In the rows, zero is written as 128.
Facts:
j108 Λ: j130
j130 Λ: j908
j14 Λ: j796
j144 Λ: j216,j615
j160 Λ: j769
j166 Λ: j769,j615
j173 Λ: j166,j516
j284 Λ: j328
j29 Λ: j220
j296 Λ: j216
j342 Λ: j832,j44
j377 Λ: j732,j328
j420 Λ: j781,j684,j856
j430 Λ: j216,j144
j477 Λ: j160,j765
j49 Λ: j351
j502 Λ: j377,j19
j516 Λ: j769
j592 Λ: j623
j609 Λ: j769,j160
j615 Λ: j536
j65 Λ: j19
j655 Λ: j160
j657 Λ: j430,j460
j677 Λ: j220
j684 Λ: j953,j768
j732 Λ: j160
j733 Λ: j14
j765 Λ: j160
j768 Λ: j765
j769 Λ: j536
j780 Λ: j781,j609
j817 Λ: j779
j847 Λ: j460
j908 Λ: j377,j536
j970 Λ: j862
[j10,j108,j271,j280,j351,j365,j420,j460,j478,j49,j592,j615,j657,j732,j769,j908] Ω vifel
[j130,j144,j147,j166,j19,j216,j284,j29,j296,j317,j328,j342,j430,j502,j677,j733,j737,j746,j760,j776,j817,j953] Ω nemos
[j14,j516,j525,j702,j711,j765,j779,j981] Ω sagrabrim
[j160,j173,j174,j40,j44,j477,j522,j623,j655,j735,j792,j832,j847,j856,j862,j882] Ω flenar
[j220,j451,j551,j554,j65,j684,j780,j796,j879,j930,j970] Ω biflol
[j536,j609,j66,j768,j781,j881] Ω bibak
[j10,j144,j160,j166,j220,j342,j420,j44,j502,j516,j522,j65,j711,j733,j737,j779,j780,j832,j970] ξ 204
[j108,j173,j317,j623,j655,j735,j765,j856,j930] ξ 668
[j130,j271,j284,j29,j536,j554,j66,j684,j702,j768,j776,j792,j796,j847] ξ 318
[j14,j19,j216,j477,j478,j49,j746,j769,j879,j908] ξ 334
[j147,j174,j296,j365,j615,j862,j981] ξ 810
[j280,j351,j430,j525,j551,j592,j609,j657,j677,j760,j817,j882] ξ 0
[j328,j40,j451,j460,j732,j781,j881,j953] ξ 279

Known rows:
[103 108 118 118 115 136 119 117 120 112 145 119 117 132 136 129 126 138
 105 125 161 117 135 107 143 123 109 124 141 123 115 129 126 107 156 125
 138 121 109 148 128 132 114 130 120 120 130 119 121 131]: j879
[105 107 115 117 172 127 116 159 117 130 163 121 112 130 159 129 131 124
 116 113 177 116 168 109 118 126 103 127 166 119 134 130 118 100 134 149
 129 110 129 149 121 133 114 123 123 119 144 113 104 128]: j796
[101 105 115 115 110 142 114 108 116 134 119 126 121 139 130 134 129 115
 107 114 106 118 111 137 108 121 169 123 118 113 121 129 154 157 139 146
 118 116  94 113 125 118 108 116 141 139 171 110 103 145]: j478
[136 144 107 164 165 150 131 108 149 117 145 117 157 127 129 124 109 111
 109 131  99 118 105 110 123 118 112 127 152 139 104 125 126 173 144 120
 210 127 131 132 131 116 131 184 145 109 116 159 126 126]: j502
[ 97 108 116 120 111 149 110 108 114 131 120 128 128 129 130 132 127 116
 105 110 104 111 116 121 107 127 166 127 121 115 125 129 145 164 144 131
 118 110  90 105 123 110 111 124 148 144 166 111 101 131]: j365
[123 170 115 124 156 161 114 115 121 105 144 111 109 142 125 137 113 119
 107 121 102 115 128 109 115 127 105 122 120 112 117 125 180 106 148 125
 167 143 121 170 118 116 110 165 155 138 121 116 104 162]: j29
[105 100 128 136 114 118 116 118 113 118 134 119 107 125 144 151 105 107
 109 144 149 130 127 110 141 127 119 131 119 156 123 129 116 123 146 119
 128 118  96 113 146 112 118 125 122 121 118 112 131 122]: j522
[106 106 117 118 106 128 113 112 113 167 114 127 111 124 126 131 157 116
 101 116  96 115 111 111 105 154 196 144 119 113 126 128 138 162 139 145
 121 115  87 111 123 122 116 119 165 202 239 111 101 136]: j460
[105 110 112 158 101 118 138 115 119 139 122 129 127 126 147 132 108 111
 153 135 126 149 126 106 167 148 130 127 125 136 156 131 111 127 144 129
 130 110  96 107 137 123 138 120 122 129 127 136 175 121]: j160
[102 111 128 138 116 124 114 138 114 111 141 117 110 122 145 142 117 111
 108 144 155 118 142 112 116 130 114 129 121 140 141 131 133 115 146 116
 122 113  98 118 141 114 115 116 128 126 117 117 132 120]: j174
[101 103 122 113 110 142 117 110 119 130 121 126 113 146 133 134 129 116
 110 112  99 114 111 135 106 121 154 125 119 107 133 125 168 139 143 145
 120 112  92 109 123 121 109 120 142 167 182 115 106 150]: j351
[110 105 146 121 109 120 118 125 129 109 153 116 111 126 149 154 144 164
 105 139 164 124 114 112 129 119 101 122 118 125 165 133 146 107 146 121
 120 113 110 115 125 141 113 121 122 149 119 113 172 134]: j623
[ 97 107 164 149 108 125 116 114 121 110 119 118 106 124 146 127 106 114
 110 141 153 141 116 106 164 137 124 121 117 159 133 131 134 125 164 120
 121 129  98 112 139 113 113 116 125 146 115 115 141 125]: j44
[103 108 152 124 139 128 116 124 111 117 121 120 112 130 152 149 112 112
 118 132 183 160 154 127 169 125 110 125 142 167 102 137 117 127 149 119
 149 118 119 146 121 113 136 139 123 113 117 116 137 125]: j711
[106 109 136 126 116 139 115 114 115 112 133 113 131 129 130 130 107 110
 108 136 152 129 135 111 143 124 113 127 147 146 107 127 117 117 145 119
 155 124  96 146 122 126 130 142 121 115 117 116 106 124]: j970
[156 156 112 126 132 134 117 119 113 115 124 116 108 131 128 126 141 120
 101 117 100 118 152 111 146 118 123 133 128 124 114 127 139 123 140 120
 152 160 113 184 114 131 154 164 129 172 163 115 124 151]: j430
[120 130 113 139 143 158 116 110 138 111 128 122 128 130 124 127 104 110
 104 114 101 120 130 112 166 123 119 127 130 138 110 126 131 135 142 119
 184 137 122 128 124 112 116 167 127 119 135 115 105 134]: j737

Rows:
No name comes twice in this set of rows, the named rows included.
[140 152 113 129 127 132 110 112 114 125 116 118 113 131 125 126 112 115
  98 115  97 118 144 107 174 120 135 130 143 162 108 126 115 164 138 114
 173 162 100 156 121 119 172 174 123 150 154 115 120 128] | j144
[106 107 115 119 127 121 117 120 114 120 114 117 113 125 143 146 120 113
 139 143 145 165 147 112 173 152 126 131 160 157 108 128 114 146 141 119
 155 110 109 149 119 124 182 161 117 124 117 144 172 114] | j516
[103 106 108 120 169 135 113 149 116 123 170 114 111 127 154 167 158 121
 128 122 215 121 180 121 149 115 104 127 158 153 110 151 120 103 142 144
 144 105 141 157 118 136 132 125 118 110 129 122 122 122] | j14
[180 146 114 161 204 123 150 174 114 120 179 128 108 128 128 149 159 123
 159 183 148 164 137 108 152 126 103 122 120 161 173 135 156 141 147 114
 144 114 186 116 160 129 118 118 123 116 117 159 248 126] | j377
[124 146 113 137 155 166 118 109 118 113 137 117 120 127 124 130 109 113
 107 114 109 110 144 106 143 122 126 127 128 113 126 130 146 123 140 115
 167 127 137 129 120 113 114 160 135 126 146 117 102 136] | j147
[119 108 145 124 112 144 118 116 134 113 154 120 131 132 137 137 139 173
 110 130 163 123 115 113 128 122 105 130 139 119 128 124 128 107 141 121
 120 123 120 162 117 152 121 127 121 134 112 115 152 136] | j930
[124 110 109 120 175 164 120 107 132 135 153 117 140 128 130 132 112 106
  99 112 115 116 151 103 142 119 108 126 162 139 114 134 124 117 136 123
 211 125 131 137 122 125 131 163 123 109 132 113 102 126] | j733
[106 156 132 144 127 170 120 111 131 111 129 116 119 125 128 130 106 110
 106 118 101 115 114 110 158 119 116 123 119 129 106 129 146 144 148 113
 183 151 112 141 122 109 112 182 130 123 116 112 103 139] | j342
[108 122 112 129 106 124 145 131 109 128 149 118 121 129 135 176 115 125
 147 159 108 128 128 110 120 153 120 124 119 115 150 128 116 106 161 121
 140 108  94 112 149 140 138 125 122 114 121 145 162 130] | j477
[146 112 137 118 110 122 140 126 111 115 128 117 126 146 147 162 154 167
 167 129 179 149 142 116 162 131 105 134 144 112 149 138 113  98 145 115
 130 104 140 144 118 157 154 154 124 127 119 126 206 126] | j765

The same things again, as new rows of numbers:
Known rows:
[122 159 130 135 115 131 134 136 123 126 132 145  95 140 136 180 164 126
 118 120 123 129 131 115 131 135 118 123 103 132 129]: j780
[141 169 131 130 126 130 132 138 121 128 129 147 105 142 133 164 138 146
 111 118 109 125 126 125 130 123 119 110  66 132 125]: j451
[142 177 130 130 117 125 133 138 114 126 129 146 103 148 135 161 149 134
 117 114 113 128 125 127 133 126 120 110  73 133 128]: j551
[147 159 133 130 119 136 131 144 127 129 123 134  98 133 142 176 144 138
 102 112 115 120 139 119 134 139 123 114  28 136 122]: j796
[143 100 128 138 135 147 132  98 133 132 143 138 142 118 143 116 103 141
  89 149 150 159 105 112 125 144 155 149 170 132 145]: j44
[142  96 133 136 181 156 140  92 133 134 135 162 155 118 125 103 100 139
 115 141 161 147 106 113 111 125 141 144 245 136 134]: j655
[133  80 132 140 169 128 143  91 148 136 132 160 148 121 143 120 121 156
 125 158 166 143 105 113 124 120 151 153 213 128 141]: j160
[138 106 128 137 128 145 134  96 131 132 141 136 143 120 141 115 101 137
  88 146 149 157 107 116 125 138 155 147 155 134 145]: j522
[141 112 128 134 160 158 129  95 127 133 138 158 155 114 140 110  86 133
  88 140 147 155 114 114 118 135 145 144 186 138 137]: j856
[ 94 115 126 124 107 116 121 135 123 124 127 102 135 121 129 123 139  84
 144 129 132 116 140 126 129 129 134 135 176 126 130]: j733
[104 104 124 120 113 116 122 131 123 123 128 107 141 126 133 134 136  92
 153 131 127 118 131 127 136 137 129 130 174 119 138]: j737
[130 119 124 122 105 119 124 143 128 127 117  85 120 119 118 114 120 105
 134 129 135 108 149 142 122 121 141 125 127 126 114]: j130
[101 124 136 119 105 110 132 117 132 116 127  90 152 136 116  80 125  79
 143 128 116 131 116 158 135 120 135 132 148 121 117]: j430
[126 134 127 129 110 125 125 133 113 125 124 126 102 133 122 143 156 135
 153 119 115 126 139 126 131 147 111 130 103 125 136]: j711
[144 141 131 125 119 128 127 138 116 130 120 123 109 131 119 136 137 156
 138 115 114 120 144 127 134 143 116 124  37 129 127]: j702
[139 108 128 124 159 121 137 140 137 128 127 129 136 146 109 115 140 137
 146 126 137 116 119 133 126 107 113 116 168 121 122]: j732
[130 145 126 126 127 117 128 141 124 124 127 124 129 141 121 110 136 118
 121 128 129 127 129 136 133 123 129 123 126 127 127]: j592

Rows:
No name comes twice in this set of rows, the named rows included.
[123 117 124 127 125 124 124 143 133 123 127 125 126 140 136 142 150 117
 126 130 127 129 132 128 135 141 118 130 134 123 135] | j10
[139 149 129 132 123 140 131 142 131 130 129 141 111 130 131 181 154 152
 124 115 112 127 135 118 137 135 116 111  62 133 123] | j879
[139 163 136 135 140 118 141 118 112 136 116 166  98 141 117 138 159 169
 186 123 125 118 130 119 124 113 119 125  82 130 130] | j609
[148 117 129 122 137 122 125 148 139 125 122 114 134 134 137 137 130 132
 113 123 128 120 133 135 141 135 125 123  72 128 125] | j271
[127 122 121 133 145 109 125 137 158 129 104 149 121 125 148 161 140 155
 155 146 129 117 155 138 146 113 126 131  90 122 116] | j769
[116 128 127 129 117 122 124 146 131 122 129 120 120 133 129 135 152 101
 117 127 133 131 137 123 133 130 122 132 140 129 130] | j420
[ 91 112 127 127 127  98 122 124 141 123 114 121 137 124 146 145 140 100
 173 145 130 113 141 139 142 119 133 140 165 120 128] | j166
[132 123 122 115 119 117 125 131 123 125 128 103 139 131 119 110 112 117
 152 129 122 113 125 144 130 124 129 117 163 119 127] | j328
[134 129 130 139 163 151 130  91 134 132 129 166 152 113 143 104  89 129
  97 142 153 153 116 120 118 124 146 150 192 138 132] | j173
[135 156 128 125 118 119 127 132 106 128 125 133 109 140 114 117 139 144
 152 118 113 126 133 132 129 129 116 124  87 126 132] | j525

Now the same things, written a new way:
Known rows:
[175  97 124 142 142 152 134 121 119 127 104 119 151 129 112]: j522
[ 66 163 193 139  28 131  89 131  99 130 129 150 121 125 101]: j732
[ 88 131 112 130 149 113 120 132 123 122 132 124 155 112 118]: j817
[148 111 132 123 155 139 139 126 105 136 118 104 155 119 114]: j953
[116 182 156 117 103 102  90 154  85 143 141 146 105 156 101]: j108
[155  95 150 118 107 156 131 133 110 143  98 109 106 129 133]: j554
[ 64 145 177  91  52 147 132 162 137  99 162  97 168  95 120]: j765
[ 79 165 138 129  83 103  84 138  75 126 141 143 108 152  94]: j592
[ 57 103 136  87 124 151 158 153 135  98 181 128  85 151 120]: j516
[ 93 153 114 121 178 173 100 118 161 155 121  85 130 142 100]: j144
[189 104 127 124 149 145 130 141 120 134 115 124 170 117  95]: j856
[113 109 151 108 167 168 182 143 110 125 112  69 125 123 158]: j66
[153 110 141 107 117 144 123 130 100 124 111 113 142 132 108]: j451
[152 102 121 102 152 131 124 138 139 144 146 150 136 108  91]: j173
[111 131 124 135 155 122 128 140 131 145 147 120 130 112 136]: j733
[120 115 142 118 126 143 138 136  99  58 147  66 111 143 137]: j981
[122 123 130 137 158 130 124 137 132 139 145 117 131 112 131]: j342

Rows:
No name comes twice in this set of rows, the named rows included.
[182  86 139 134 136 158 147 130 133 151  89 118 126 116 129] | j792
[127 118 147 130 100 152 118 136 161 140 133 143 177  77  94] | j655
[119 138 131 143 157 115 116 131 129 131 126 128 145 115 146] | j502
[122 113 156  81 112 163 161 148  97 105 119  67 100 138 149] | j702
[135 119 115 122 124 129 120 134  96  96 107 114 152 133 101] | j551
[115 110 115 139 154 117 141 126  96 113 113 108 171 122 110] | j760
[155 105 124 131 116 143 123 145 103 123 122 110 119 136 116] | j220
[136 102 139 161 179 128 124 116 113  90 122  89 138 132 123] | j147
[138 110 141 109 108 122 110 134 124 160 124 125  84 101 137] | j684
[ 97 137 128 143 190 146  92 105 149 125 130  78 115 114 113] | j296
[135 120 129 146 167 185 119 120 134 128 125  76 139 143 119] | j216
[126 111 142 118 156 122 128 135 123 173 134 122  95  97 143] | j29
[ 71 161 100 113 163 144  96 117 153 136 116  86 148 117  88] | j430
[ 84 161 170 126 159 129  79 102 106  90 129 164  76 198 107] | j615
[120 153 157 123  94 128 103 133  59 136 115 113 102 160  97] | j460

